Below are the code and all the weights of a small trained network. Each question names an input and a class and asks about switching units off, where a switched-off unit gives its printed mean instead of its output.

import numpy as np


def w(rows, s, z=0):
    codes = np.array(rows[::2]) - 128.0
    scale = np.full(codes.shape[1], s)
    scale[-1] = z or s
    return codes * scale


def f(y):
    return np.maximum(y, 0)


def log_softmax(a):
    a = a - a.max(-1, keepdims=True)
    return a - np.log(np.exp(a).sum(-1, keepdims=True))


def net(x, mask):
    res = np.array(x, float).reshape(1, 7) / 4 @ E
    y = f(res @ A[0][:, :-1].T + A[0][:, -1])
    res = res + np.where(mask, y, B[0][:, -1]) @ B[0][:, :-1]
    return log_softmax(res[-1] @ U[:, :-1].T + U[:, -1])


A, B = {}, {}
E = w([
[127,125,120,123,129,128,122,131,133],'x0',
[247,5,156,110,61,42,126,90,127],'x1',
[154,77,34,229,183,83,176,226,52],'x2',
[125,128,131,128,128,122,126,132,132],'x3',
[36,164,80,43,51,43,163,122,9],'x4',
[128,125,131,127,126,131,125,132,124],'x5',
[20,9,118,189,67,159,188,93,176],'x6',
],0.012)
A[0] = w([
[163,98,53,191,153,104,155,197,71,54],'N0',
[102,156,174,41,53,180,78,54,157,74],'N1',
[175,120,156,176,208,169,110,124,195,105],'N2',
[150,168,179,105,126,107,164,130,137,56],'N3',
[127,100,69,250,194,87,166,198,52,72],'N4',
[130,116,91,113,162,127,120,94,135,104],'N5',
[47,173,137,123,185,196,143,146,136,85],'N6',
[33,51,140,160,99,140,165,115,144,58],'N7',
[59,184,112,136,166,184,137,121,90,57],'N8',
[95,172,97,144,159,165,142,124,141,43],'N9',
[134,107,135,88,139,160,143,150,122,39],'N10',
[192,86,140,192,173,210,119,146,229,83],'N11',
[74,187,102,142,151,179,157,188,144,93],'N12',
[120,124,97,145,98,144,128,117,142,26],'N13',
[111,159,192,87,118,156,94,53,188,60],'N14',
[135,111,93,144,111,119,111,99,138,60],'N15',
[104,162,79,68,103,60,110,124,59,86],'N16',
[42,132,88,48,59,75,201,126,62,68],'N17',
[236,34,156,92,55,56,154,110,130,51],'N18',
[143,102,161,144,142,83,119,98,115,1],'N19',
[219,203,137,56,196,105,50,173,66,33],'N20',
[57,64,110,186,66,171,176,93,173,54],'N21',
],0.013,0.0096)
B[0] = w([
[98,97,116,87,84,147,167,97,223,223],'N0',
[103,95,94,71,78,152,191,113,224,234],'N1',
[146,174,205,89,72,154,141,194,12,216],'N2',
[112,121,112,161,132,143,140,156,153,150],'N3',
[97,106,74,67,67,141,194,99,205,254],'N4',
[124,113,154,145,126,120,134,142,132,129],'N5',
[103,43,74,157,159,87,71,64,90,201],'N6',
[184,204,158,211,206,111,148,186,162,201],'N7',
[123,57,120,137,151,130,91,90,102,193],'N8',
[123,92,145,151,149,140,99,96,118,164],'N9',
[109,132,109,145,114,129,135,124,121,128],'N10',
[143,147,167,85,59,122,128,165,23,239],'N11',
[100,94,123,116,148,82,39,62,134,197],'N12',
[148,133,130,170,114,121,127,114,144,133],'N13',
[112,93,59,106,66,111,196,113,181,210],'N14',
[122,140,136,131,138,157,116,112,131,137],'N15',
[168,148,205,129,86,129,134,181,54,225],'N16',
[171,162,185,92,57,172,110,184,30,252],'N17',
[45,53,78,155,198,103,5,48,103,249],'N18',
[86,113,127,139,125,165,116,98,118,141],'N19',
[170,205,139,230,238,123,162,158,184,247],'N20',
[183,218,132,168,238,119,142,169,160,210],'N21',
],0.011,0.024)
U = w([
[156,145,141,99,40,156,116,184,45,255],'0',
[130,90,79,84,52,154,188,122,234,127],'1',
[120,53,90,140,155,139,2,84,116,65],'2',
[173,202,112,177,210,146,150,178,184,55],'3',
],0.0091,0.0026)

Each question gives the input, the list of numbers given to net, and the class t.
The units are the neurons (one row each of A and B). Each row of codes is followed by its name. A weight is (code - 128) times the scale printed after its matrix; where a second scale follows, it is the last column's (A, B and U).
mask holds one flag per neuron, in row order. A switched-off neuron (its flag False) gives its mean, the last column of its row in B, instead of its output. The means were averaged over made-up inputs and are rounded, as every weight is.
A unit's drop is (log p(t) with every unit on - log p(t) with that unit switched off) / (log p(t) with every unit on - log p(t) with every unit switched off).
The circuit of an input: a set's keep is (log p(t) with only the set's units on - log p(t) with every unit switched off) / (log p(t) with every unit on - log p(t) with every unit switched off). Starting from the 12 units with the biggest drops (on a tie, the unit counted first), units are removed one at a time, each time the one whose removal leaves the highest keep (on an exact tie, the one counted first), for as long as the keep stays at least 0.8.
circuit, biggest first: the units of the circuit, biggest drop first
top k neurons: the k neurons with the biggest drops, biggest first
drop of u: that unit's drop, to one decimal
input [-2,8,-6,-7,4,8,8], class 2: circuit, biggest first => N18
input [5,4,3,-6,-6,-5,8], class 3: top 3 neurons => N21, N7, N17
input [-5,8,3,-8,-8,-5,2], class 0: top 4 neurons => N11, N2, N6, N12
input [4,2,1,7,-6,0,-6], class 0: top 3 neurons => N2, N11, N21
input [4,6,-6,5,-6,1,4], class 0: top 3 neurons => N11, N2, N4
input [-8,-8,-7,1,-5,-3,2], class 2: top 3 neurons => N6, N4, N12
input [4,1,8,1,6,-6,8], class 1: top 2 neurons => N4, N0
input [-5,2,-2,6,-8,1,-8], class 0: top 4 neurons => N2, N11, N21, N7
input [4,0,6,-4,-4,-7,-1], class 1: top 3 neurons => N4, N0, N17
input [6,3,-6,-1,-6,7,1], class 0: top 2 neurons => N11, N2
input [-7,4,-6,-3,6,5,7], class 3: top 3 neurons => N21, N7, N11
input [-7,-6,-2,-8,6,-6,7], class 3: top 3 neurons => N7, N21, N18
input [5,5,4,2,-8,-6,6], class 0: drop of N11 => 2.2
input [-6,-8,1,-8,6,0,-1], class 2: drop of N8 => 0.1
input [-1,-3,1,-2,0,-6,-2], class 2: drop of N19 => 0.0
input [-4,-4,-4,0,3,2,-6], class 3: circuit, biggest first => N20
